Below are the code and all the weights of a small trained network. Each question names an input and a target symbol and asks about switching units off, where a switched-off unit gives its printed mean instead of its output.

import numpy as np


def w(rows, s, z=0):
    codes = np.array(rows[::2]) - 128.0
    scale = np.full(codes.shape[1], s)
    scale[-1] = z or s
    return codes * scale


def f(y):
    return y / 2 * (1 + np.tanh(0.7978845608 * (y + 0.044715 * y**3)))


def softmax(a):
    e = np.exp(a - a.max(-1, keepdims=True))
    return e / e.sum(-1, keepdims=True)


def log_softmax(a):
    a = a - a.max(-1, keepdims=True)
    return a - np.log(np.exp(a).sum(-1, keepdims=True))


def net(x, mask):
    ids = ['ΘΛΞΠΦαγεζστ'.index(c) for c in x.split()]
    T = len(ids)
    res = E[ids] + P[:T]
    u = 0
    for l in range(2):
        r = res
        for j in range(2):
            rows = slice(3 * j, 3 * j + 3)
            q, k, v = (r @ M[l][rows].T for M in (Q, K, V))
            z = softmax(np.where(np.tri(T) > 0, q @ k.T / 3**0.5, -1e9)) @ v
            o = O[l][rows]
            res = res + np.where(mask[u + j], z, o[:, -1]) @ o[:, :-1]
        u += 2
        y = f(res @ A[l][:, :-1].T + A[l][:, -1])
        res = res + np.where(mask[u : u + 16], y, B[l][:, -1]) @ B[l][:, :-1]
        u += 16
    return log_softmax(res[-1] @ U[:, :-1].T + U[:, -1])


Q, K, V, O, A, B = {}, {}, {}, {}, {}, {}
E = w([
[136,51,103],'Θ',
[176,142,90],'Λ',
[137,230,48],'Ξ',
[141,52,107],'Π',
[173,121,143],'Φ',
[176,118,145],'α',
[140,51,104],'γ',
[100,84,27],'ε',
[133,45,77],'ζ',
[10,155,194],'σ',
[231,206,170],'τ',
],0.011)
P = w([
[47,140,180],'0',
[96,130,142],'1',
[141,127,115],'2',
[182,134,87],'3',
[221,144,61],'4',
[254,175,26],'5',
],0.0047)
Q[0] = w([
[120,117,185],'0.h1',
[218,181,105],'0.h1',
[72,155,153],'0.h1',
[210,199,130],'0.h2',
[40,104,3],'0.h2',
[181,48,117],'0.h2',
],0.027)
K[0] = w([
[91,180,141],'0.h1',
[228,129,79],'0.h1',
[113,148,191],'0.h1',
[228,163,125],'0.h2',
[23,71,3],'0.h2',
[187,39,148],'0.h2',
],0.024)
V[0] = w([
[56,44,55],'0.h1',
[151,175,150],'0.h1',
[50,229,50],'0.h1',
[111,108,163],'0.h2',
[94,71,194],'0.h2',
[70,29,255],'0.h2',
],0.0052)
O[0] = w([
[100,234,62,161],'0.h1',
[147,95,155,120],'0.h1',
[198,181,159,181],'0.h1',
[126,145,116,95],'0.h2',
[119,211,70,61],'0.h2',
[111,254,40,3],'0.h2',
],0.0079,0.0032)
A[0] = w([
[148,145,149,2],'0.n1',
[78,45,131,163],'0.n2',
[140,96,113,169],'0.n3',
[150,152,12,24],'0.n4',
[86,159,129,192],'0.n5',
[124,149,112,25],'0.n6',
[146,125,126,81],'0.n7',
[166,99,65,158],'0.n8',
[157,115,118,81],'0.n9',
[133,154,129,119],'0.n10',
[126,157,107,65],'0.n11',
[111,79,63,162],'0.n12',
[144,145,147,20],'0.n13',
[167,123,110,62],'0.n14',
[113,138,129,106],'0.n15',
[39,86,186,21],'0.n16',
],0.011,0.0028)
B[0] = w([
[169,97,196,90],'0.n1',
[68,155,26,184],'0.n2',
[170,128,103,199],'0.n3',
[148,32,200,187],'0.n4',
[46,102,92,162],'0.n5',
[103,81,158,93],'0.n6',
[159,121,144,121],'0.n7',
[254,96,101,253],'0.n8',
[189,115,142,143],'0.n9',
[98,131,136,119],'0.n10',
[97,98,149,107],'0.n11',
[139,72,45,231],'0.n12',
[153,105,186,92],'0.n13',
[197,111,161,137],'0.n14',
[107,115,125,112],'0.n15',
[131,54,182,94],'0.n16',
],0.02,0.0029)
Q[1] = w([
[78,158,39],'1.h1',
[72,26,95],'1.h1',
[199,133,9],'1.h1',
[141,95,95],'1.h2',
[144,123,149],'1.h2',
[130,185,159],'1.h2',
],0.015)
K[1] = w([
[110,125,48],'1.h1',
[45,249,75],'1.h1',
[244,187,27],'1.h1',
[157,145,122],'1.h2',
[141,93,171],'1.h2',
[121,109,175],'1.h2',
],0.015)
V[1] = w([
[182,10,72],'1.h1',
[200,159,129],'1.h1',
[58,135,140],'1.h1',
[254,183,69],'1.h2',
[118,115,115],'1.h2',
[125,128,148],'1.h2',
],0.0056)
O[1] = w([
[34,72,254,253],'1.h1',
[61,192,106,148],'1.h1',
[199,91,120,81],'1.h1',
[44,209,13,198],'1.h2',
[123,138,146,139],'1.h2',
[135,111,119,111],'1.h2',
],0.0053,0.012)
A[1] = w([
[129,163,146,115],'1.n1',
[174,116,198,18],'1.n2',
[66,121,155,7],'1.n3',
[137,105,120,1],'1.n4',
[116,132,124,118],'1.n5',
[143,137,112,145],'1.n6',
[28,159,181,164],'1.n7',
[129,110,116,19],'1.n8',
[85,160,121,105],'1.n9',
[155,168,159,149],'1.n10',
[83,156,90,197],'1.n11',
[182,159,248,79],'1.n12',
[125,117,122,73],'1.n13',
[173,184,111,143],'1.n14',
[85,140,127,102],'1.n15',
[149,136,167,224],'1.n16',
],0.018,0.0028)
B[1] = w([
[223,134,121,141],'1.n1',
[72,214,144,148],'1.n2',
[67,175,148,150],'1.n3',
[154,148,151,153],'1.n4',
[125,126,140,134],'1.n5',
[102,112,149,153],'1.n6',
[214,90,174,186],'1.n7',
[153,138,156,161],'1.n8',
[169,153,146,145],'1.n9',
[253,125,142,164],'1.n10',
[77,119,198,254],'1.n11',
[64,48,58,189],'1.n12',
[142,130,144,145],'1.n13',
[100,211,101,200],'1.n14',
[119,156,171,147],'1.n15',
[228,183,98,150],'1.n16',
],0.023,0.0062)
U = w([
[148,116,44,124],'Θ',
[206,198,129,35],'Λ',
[152,118,117,112],'Ξ',
[191,117,202,102],'Π',
[188,2,74,146],'Φ',
[118,136,120,72],'α',
[145,121,124,68],'γ',
[65,173,112,118],'ε',
[21,19,87,252],'ζ',
[112,158,122,146],'σ',
[150,117,124,67],'τ',
],0.006,0.0027)

Each question gives the input, a string of symbols that net reads in full, and the target symbol t.
The units are the heads (3 rows each of Q, K, V and O) and the neurons (one row each of A and B). Each row of codes is followed by its name. A weight is (code - 128) times the scale printed after its matrix; where a second scale follows, it is the last column's (O, A, B and U).
mask holds one flag per unit, layer by layer, with each layer's heads first. A switched-off unit (its flag False) gives its mean, the last column of its rows in O or B, instead of its output. The means were averaged over made-up inputs and are rounded, as every weight is.
A unit's drop is (log p(t) with every unit on - log p(t) with that unit switched off) / (log p(t) with every unit on - log p(t) with every unit switched off).
unit that matters most: the unit with the biggest drop
k most important neurons: the k neurons with the biggest drops, biggest first
top k neurons in layer l: the k neurons of layer l with the biggest drops, biggest first
which heads matter: for each layer, one digit per head in row order, 1 if its drop is at least 0.15 and else 0, layers parted by /
input ζ Λ ζ α, target Π: 3 most important neurons : 0.n12, 0.n8, 1.n7
input Ξ Ξ σ Φ ζ Φ, target Π: which heads matter : 11 / 11
input Ξ α Ξ, target ε: which heads matter : 01 / 10
input Φ τ ζ Ξ Φ, target Λ: top 4 neurons in layer 0 : 0.n5, 0.n12, 0.n4, 0.n2
input Θ α α ζ α, target Π: which heads matter : 10 / 11
input Ξ Φ Φ α α, target ε: unit that matters most : 0.h1
input ε ε Φ γ, target ζ: which heads matter : 00 / 11
input Π Ξ ζ α, target Φ: which heads matter : 01 / 10
input Ξ Ξ Θ ε α, target Φ: 4 most important neurons : 0.n8, 0.n12, 1.n12, 0.n2
input σ ε ζ Ξ, target Π: which heads matter : 01 / 10
input Ξ τ Π α Ξ, target ε: 4 most important neurons : 0.n4, 1.n14, 0.n5, 0.n2
input γ τ Ξ, target ζ: 2 most important neurons : 0.n2, 0.n4
input Ξ ζ ε Ξ ε σ, target Π: 3 most important neurons : 1.n7, 0.n8, 1.n12
input ε σ σ σ Ξ, target Θ: which heads matter : 10 / 00
input σ Ξ Ξ α γ, target ζ: top neuron in layer 1 : 1.n11
input σ Θ ζ Φ, target Π: 4 most important neurons : 0.n12, 0.n8, 1.n7, 0.n4
input Φ Θ Ξ τ, target Θ: top 4 neurons in layer 1 : 1.n12, 1.n2, 1.n16, 1.n10
input ε σ α ε, target Φ: top 2 neurons in layer 1 : 1.n14, 1.n11
input α Θ Ξ ε τ α, target ζ: 2 most important neurons : 0.n2, 1.n10
input ε Ξ α Φ Θ, target ζ: unit that matters most : 1.h2
input ε Ξ Φ Ξ α, target Λ: top 2 neurons in layer 0 : 0.n4, 0.n12
input ζ γ ε Ξ τ Φ, target ζ: 2 most important neurons : 0.n2, 0.n4
input Φ σ Θ σ Λ, target ε: 3 most important neurons : 0.n4, 1.n14, 0.n5
input ε ζ Ξ Φ, target Λ: top 4 neurons in layer 0 : 0.n12, 0.n4, 0.n5, 0.n2
